Below is a small trained network, with its code and all its weights. Each question gives an input and a class and asks what happens when units are switched off, that is, made to give their printed mean instead of their output.

import numpy as np


def w(rows, s, z=0):
    codes = np.array(rows[::2]) - 128.0
    scale = np.full(codes.shape[1], s)
    scale[-1] = z or s
    return codes * scale


def norm(h):
    return h / np.sqrt((h * h).mean(-1, keepdims=True) + 1e-5)


def f(y):
    return y / 2 * (1 + np.tanh(0.7978845608 * (y + 0.044715 * y**3)))


def log_softmax(a):
    a = a - a.max(-1, keepdims=True)
    return a - np.log(np.exp(a).sum(-1, keepdims=True))


def net(x, mask):
    res = np.array(x, float).reshape(1, 3) / 4 @ E
    u = 0
    for l in range(2):
        y = f(norm(res) @ A[l][:, :-1].T + A[l][:, -1])
        res = res + np.where(mask[u : u + 15], y, B[l][:, -1]) @ B[l][:, :-1]
        u += 15
    return log_softmax(norm(res)[-1] @ U[:, :-1].T + U[:, -1])


A, B = {}, {}
E = w([
[23,135,109,141,155,125,213,227],'x0',
[102,135,206,130,117,133,147,88],'x1',
[125,247,106,70,218,115,154,111],'x2',
],0.0012)
A[0] = w([
[137,124,128,133,122,117,125,124,119],'0.n1',
[63,70,251,155,84,118,167,143,78],'0.n2',
[205,193,121,65,155,122,87,73,54],'0.n3',
[86,80,179,155,97,122,169,170,89],'0.n4',
[89,48,100,198,67,139,179,206,58],'0.n5',
[146,71,16,197,80,153,116,189,66],'0.n6',
[174,62,140,165,76,133,46,89,76],'0.n7',
[214,150,23,61,157,118,41,120,69],'0.n8',
[183,42,151,170,59,137,26,77,85],'0.n9',
[161,166,218,138,120,147,122,60,3],'0.n10',
[130,126,128,126,128,136,128,128,127],'0.n11',
[144,156,238,122,126,130,126,63,102],'0.n12',
[211,199,130,60,162,122,88,67,55],'0.n13',
[125,129,128,125,128,125,128,129,130],'0.n14',
[121,132,127,124,133,125,138,130,136],'0.n15',
],0.0027,0.0017)
B[0] = w([
[101,136,118,130,148,136,124,138,126],'0.n1',
[132,141,117,238,61,190,155,47,163],'0.n2',
[88,53,101,196,104,148,59,93,186],'0.n3',
[135,98,105,189,59,162,95,51,140],'0.n4',
[118,65,104,108,116,117,18,49,166],'0.n5',
[101,95,117,10,208,59,55,137,153],'0.n6',
[116,217,111,90,182,135,218,197,199],'0.n7',
[124,154,40,250,81,155,168,120,195],'0.n8',
[127,242,121,86,183,132,247,198,249],'0.n9',
[38,109,138,60,205,96,95,149,133],'0.n10',
[124,129,126,129,130,124,128,128,128],'0.n11',
[51,109,183,51,159,117,100,109,171],'0.n12',
[86,42,109,188,111,142,51,88,199],'0.n13',
[135,125,131,128,125,128,130,125,129],'0.n14',
[152,123,140,127,114,127,130,122,132],'0.n15',
],0.0021,0.002)
A[1] = w([
[143,129,137,116,122,133,126,128,114],'1.n1',
[95,126,213,78,133,121,186,147,60],'1.n2',
[148,222,202,128,149,169,158,78,141],'1.n3',
[150,123,49,147,101,138,208,234,162],'1.n4',
[156,63,51,174,121,141,5,141,78],'1.n5',
[109,21,113,57,110,87,18,163,32],'1.n6',
[156,147,134,104,127,145,110,99,134],'1.n7',
[118,73,131,92,121,118,86,154,105],'1.n8',
[84,86,196,121,136,95,29,45,52],'1.n9',
[161,133,132,93,115,136,123,113,132],'1.n10',
[85,171,118,141,164,111,161,142,131],'1.n11',
[119,165,250,67,116,156,206,139,12],'1.n12',
[87,134,119,173,145,124,136,133,158],'1.n13',
[200,174,68,61,173,67,161,218,11],'1.n14',
[165,167,94,73,175,92,128,154,72],'1.n15',
],0.003,0.0011)
B[1] = w([
[114,133,124,131,131,129,135,134,118],'1.n1',
[180,154,112,161,135,85,143,104,167],'1.n2',
[102,102,160,86,164,41,128,166,237],'1.n3',
[128,121,156,42,142,172,79,131,248],'1.n4',
[155,191,137,158,191,45,175,158,218],'1.n5',
[78,158,207,79,191,102,93,78,142],'1.n6',
[99,103,121,133,130,104,130,166,134],'1.n7',
[108,148,134,114,155,135,108,86,110],'1.n8',
[125,81,110,49,92,203,106,194,186],'1.n9',
[65,118,114,143,136,130,147,166,123],'1.n10',
[165,112,161,108,110,120,134,127,187],'1.n11',
[157,183,128,182,175,21,177,136,216],'1.n12',
[198,111,145,110,111,112,102,107,165],'1.n13',
[154,78,128,119,24,253,138,148,224],'1.n14',
[123,94,135,153,92,161,139,125,161],'1.n15',
],0.0031,0.0016)
U = w([
[182,124,105,65,55,254,146,187,176],'0',
[58,97,158,48,184,108,30,109,174],'1',
[142,176,190,139,146,21,217,142,183],'2',
[84,74,153,221,10,159,136,60,9],'3',
[168,166,36,222,163,105,78,109,79],'4',
],0.0096,0.0013)

Each question gives the input, the list of numbers given to net, and the class t.
The units are the neurons (one row each of A and B). Each row of codes is followed by its name. A weight is (code - 128) times the scale printed after its matrix; where a second scale follows, it is the last column's (A, B and U).
mask holds one flag per neuron, layer by layer. A switched-off neuron (its flag False) gives its mean, the last column of its row in B, instead of its output. The means were averaged over made-up inputs and are rounded, as every weight is.
A unit's drop is (log p(t) with every unit on - log p(t) with that unit switched off) / (log p(t) with every unit on - log p(t) with every unit switched off).
most important unit: the unit with the biggest drop
k most important neurons: the k neurons with the biggest drops, biggest first
k most important neurons of layer l: the k neurons of layer l with the biggest drops, biggest first
drop when u is switched off: that unit's drop, to one decimal
input [7,-7,1], class 0: most important unit : 0.n13
input [1,-6,-4], class 1: 3 most important neurons : 0.n5; 0.n6; 1.n6
input [7,-6,1], class 0: 2 most important neurons : 0.n13; 0.n3
input [-8,8,0], class 2: 3 most important neurons of layer 0 : 0.n9; 0.n5; 0.n7
input [-8,-1,-6], class 0: 2 most important neurons : 0.n9; 1.n14
input [0,4,8], class 1: 4 most important neurons : 0.n9; 0.n7; 0.n13; 0.n3
input [-4,-1,1], class 4: 4 most important neurons : 0.n13; 0.n3; 0.n8; 1.n14
input [-2,-2,2], class 4: 2 most important neurons of layer 1 : 1.n5; 1.n14
input [5,4,0], class 3: 3 most important neurons : 0.n9; 0.n7; 0.n4
input [-3,-1,2], class 4: 2 most important neurons : 0.n8; 1.n5
input [5,0,1], class 0: 2 most important neurons : 0.n12; 0.n13
input [-1,8,8], class 1: 3 most important neurons of layer 0 : 0.n9; 0.n7; 0.n13
input [8,1,-1], class 3: 2 most important neurons : 0.n2; 0.n9
input [-7,0,-3], class 0: 3 most important neurons of layer 0 : 0.n9; 0.n7; 0.n2
input [-1,1,-5], class 2: most important unit : 1.n12
input [1,-3,-8], class 1: 2 most important neurons of layer 0 : 0.n5; 0.n6
input [6,1,-2], class 3: 2 most important neurons : 0.n2; 0.n4
input [7,-2,8], class 0: 2 most important neurons of layer 1 : 1.n14; 1.n5
input [8,6,0], class 3: drop when 1.n5 is switched off : 0.5
input [5,-6,6], class 0: drop when 0.n3 is switched off : 0.0
input [8,-3,6], class 0: drop when 1.n14 is switched off : 0.1
input [-8,6,-8], class 2: most important unit : 0.n9
input [7,2,-2], class 3: drop when 0.n2 is switched off : 0.9
